Here is a tiny trained network, its code and every weight. The questions are about switching its units off for an input and a target symbol, where a switched-off unit gives its printed mean instead of its output.

import numpy as np


def w(rows, s, z=0):
    codes = np.array(rows[::2]) - 128.0
    scale = np.full(codes.shape[1], s)
    scale[-1] = z or s
    return codes * scale


def norm(h):
    return h / np.sqrt((h * h).mean(-1, keepdims=True) + 1e-5)


def f(y):
    return np.maximum(y, 0)


def softmax(a):
    e = np.exp(a - a.max(-1, keepdims=True))
    return e / e.sum(-1, keepdims=True)


def log_softmax(a):
    a = a - a.max(-1, keepdims=True)
    return a - np.log(np.exp(a).sum(-1, keepdims=True))


def net(x, mask):
    ids = ['γδλτφω'.index(c) for c in x.split()]
    T = len(ids)
    res = E[ids] + P[:T]
    u = 0
    for l in range(3):
        r = norm(res)
        for j in range(3):
            rows = slice(2 * j, 2 * j + 2)
            q, k, v = (r @ M[l][rows].T for M in (Q, K, V))
            z = softmax(np.where(np.tri(T) > 0, q @ k.T / 2**0.5, -1e9)) @ v
            o = O[l][rows]
            res = res + np.where(mask[u + j], z, o[:, -1]) @ o[:, :-1]
        u += 3
        y = f(norm(res) @ A[l][:, :-1].T + A[l][:, -1])
        res = res + np.where(mask[u : u + 4], y, B[l][:, -1]) @ B[l][:, :-1]
        u += 4
    return log_softmax(norm(res)[-1] @ U[:, :-1].T + U[:, -1])


Q, K, V, O, A, B = {}, {}, {}, {}, {}, {}
E = w([
[12,156,93],'γ',
[183,33,15],'δ',
[222,216,101],'λ',
[181,185,95],'τ',
[102,246,100],'φ',
[144,93,140],'ω',
],0.013)
P = w([
[179,155,225],'0',
[179,155,103],'1',
[117,145,173],'2',
[156,82,254],'3',
[43,120,86],'4',
[204,185,47],'5',
[109,96,253],'6',
[121,149,99],'7',
],0.0089)
Q[0] = w([
[123,127,183],'0.h0',
[123,146,124],'0.h0',
[128,133,143],'0.h1',
[142,82,104],'0.h1',
[132,137,8],'0.h2',
[108,158,85],'0.h2',
],0.017)
K[0] = w([
[146,173,106],'0.h0',
[110,105,121],'0.h0',
[134,127,124],'0.h1',
[146,79,46],'0.h1',
[249,101,123],'0.h2',
[169,161,157],'0.h2',
],0.017)
V[0] = w([
[132,122,209],'0.h0',
[119,146,5],'0.h0',
[87,211,55],'0.h1',
[170,92,127],'0.h1',
[61,140,130],'0.h2',
[61,152,134],'0.h2',
],0.015)
O[0] = w([
[60,134,212,127],'0.h0',
[235,129,2,145],'0.h0',
[236,112,5,248],'0.h1',
[56,120,123,90],'0.h1',
[157,123,195,2],'0.h2',
[183,119,191,29],'0.h2',
],0.0091,0.0026)
A[0] = w([
[132,152,155,10],'0.n0',
[182,44,134,175],'0.n1',
[182,6,170,212],'0.n2',
[90,55,123,99],'0.n3',
],0.015,0.0014)
B[0] = w([
[173,137,176,164],'0.n0',
[109,239,161,227],'0.n1',
[116,159,249,254],'0.n2',
[118,186,212,195],'0.n3',
],0.013,0.0037)
Q[1] = w([
[36,126,105],'1.h0',
[122,91,191],'1.h0',
[207,190,171],'1.h1',
[66,150,96],'1.h1',
[39,123,57],'1.h2',
[164,2,188],'1.h2',
],0.016)
K[1] = w([
[132,82,213],'1.h0',
[220,114,69],'1.h0',
[86,114,200],'1.h1',
[117,174,71],'1.h1',
[14,120,111],'1.h2',
[135,250,44],'1.h2',
],0.015)
V[1] = w([
[145,225,4],'1.h0',
[99,255,255],'1.h0',
[61,215,119],'1.h1',
[107,182,150],'1.h1',
[33,14,240],'1.h2',
[145,133,106],'1.h2',
],0.007)
O[1] = w([
[122,93,195,147],'1.h0',
[1,218,188,253],'1.h0',
[109,81,87,183],'1.h1',
[102,119,99,165],'1.h1',
[115,214,52,145],'1.h2',
[125,91,149,114],'1.h2',
],0.0088,0.0068)
A[1] = w([
[163,58,179,139],'1.n0',
[150,7,23,200],'1.n1',
[165,73,166,2],'1.n2',
[175,200,143,168],'1.n3',
],0.014,0.00088)
B[1] = w([
[192,251,246,194],'1.n0',
[2,7,138,201],'1.n1',
[150,195,213,175],'1.n2',
[88,124,201,255],'1.n3',
],0.0093,0.0046)
Q[2] = w([
[192,101,74],'2.h0',
[229,61,151],'2.h0',
[133,159,134],'2.h1',
[136,177,38],'2.h1',
[183,138,4],'2.h2',
[155,97,40],'2.h2',
],0.019)
K[2] = w([
[198,59,224],'2.h0',
[203,163,173],'2.h0',
[121,86,122],'2.h1',
[249,123,140],'2.h1',
[66,150,44],'2.h2',
[172,203,25],'2.h2',
],0.019)
V[2] = w([
[123,87,171],'2.h0',
[86,81,34],'2.h0',
[22,187,136],'2.h1',
[241,142,151],'2.h1',
[175,116,103],'2.h2',
[129,250,26],'2.h2',
],0.013)
O[2] = w([
[97,118,162,79],'2.h0',
[227,196,149,154],'2.h0',
[180,92,122,254],'2.h1',
[41,71,90,88],'2.h1',
[104,142,89,75],'2.h2',
[112,4,78,179],'2.h2',
],0.013,0.008)
A[2] = w([
[63,229,55,105],'2.n0',
[6,162,134,1],'2.n1',
[68,9,57,86],'2.n2',
[91,93,210,108],'2.n3',
],0.013,0.0035)
B[2] = w([
[61,124,9,219],'2.n0',
[239,179,113,187],'2.n1',
[52,81,12,255],'2.n2',
[90,28,212,191],'2.n3',
],0.013,0.0072)
U = w([
[25,75,81,99],'γ',
[24,78,192,251],'δ',
[131,126,111,174],'λ',
[116,98,64,49],'τ',
[28,254,97,49],'φ',
[121,96,54,134],'ω',
],0.0096,0.0029)

Each question gives the input, a string of symbols that net reads in full, and the target symbol t.
The units are the heads (2 rows each of Q, K, V and O) and the neurons (one row each of A and B). Each row of codes is followed by its name. A weight is (code - 128) times the scale printed after its matrix; where a second scale follows, it is the last column's (O, A, B and U).
mask holds one flag per unit, layer by layer, with each layer's heads first. A switched-off unit (its flag False) gives its mean, the last column of its rows in O or B, instead of its output. The means were averaged over made-up inputs and are rounded, as every weight is.
A unit's drop is (log p(t) with every unit on - log p(t) with that unit switched off) / (log p(t) with every unit on - log p(t) with every unit switched off).
The circuit of an input: a set's keep is (log p(t) with only the set's units on - log p(t) with every unit switched off) / (log p(t) with every unit on - log p(t) with every unit switched off). Starting from the 12 units with the biggest drops (on a tie, the unit counted first), units are removed one at a time, each time the one whose removal leaves the highest keep (on an exact tie, the one counted first), for as long as the keep stays at least 0.8.
units of the circuit, in order: the units of the circuit, biggest drop first
unit that matters most: the unit with the biggest drop
k most important neurons of layer l: the k neurons of layer l with the biggest drops, biggest first
which heads matter: for each layer, one digit per head in row order, 1 if its drop is at least 0.15 and else 0, layers parted by /
drop of u: that unit's drop, to one decimal
input φ τ φ, target δ: most important neuron of layer 2 -> (2.n3)
input φ τ τ, target δ: which heads matter -> 010 / 101 / 101
input λ τ γ δ ω φ γ, target λ: units of the circuit, in order -> (0.h2; 2.h1)
input φ δ ω φ δ, target φ: which heads matter -> 100 / 000 / 001
input φ λ τ, target δ: which heads matter -> 010 / 001 / 101
input γ γ τ λ, target δ: which heads matter -> 000 / 000 / 100
input φ τ γ τ γ δ λ, target δ: which heads matter -> 010 / 100 / 100
input δ τ λ, target ω: which heads matter -> 010 / 000 / 000
input φ φ φ, target δ: which heads matter -> 000 / 101 / 101
input γ τ φ δ, target δ: which heads matter -> 010 / 000 / 000
input γ τ λ, target γ: which heads matter -> 001 / 000 / 000
input λ τ τ, target λ: which heads matter -> 100 / 001 / 000
input τ γ λ, target ω: which heads matter -> 111 / 010 / 101
input δ δ τ, target ω: unit that matters most -> 0.h1
input τ ω φ φ, target λ: which heads matter -> 000 / 000 / 000
input ω φ ω ω δ, target φ: 2 most important neurons of layer 0 -> (0.n2; 0.n3)
input γ ω ω γ λ ω, target φ: drop of 2.n2 -> 0.1
input ω τ ω, target φ: drop of 0.h0 -> 0.6
input δ ω τ φ λ, target γ: drop of 0.h2 -> 0.2
input γ τ τ, target γ: unit that matters most -> 0.h2
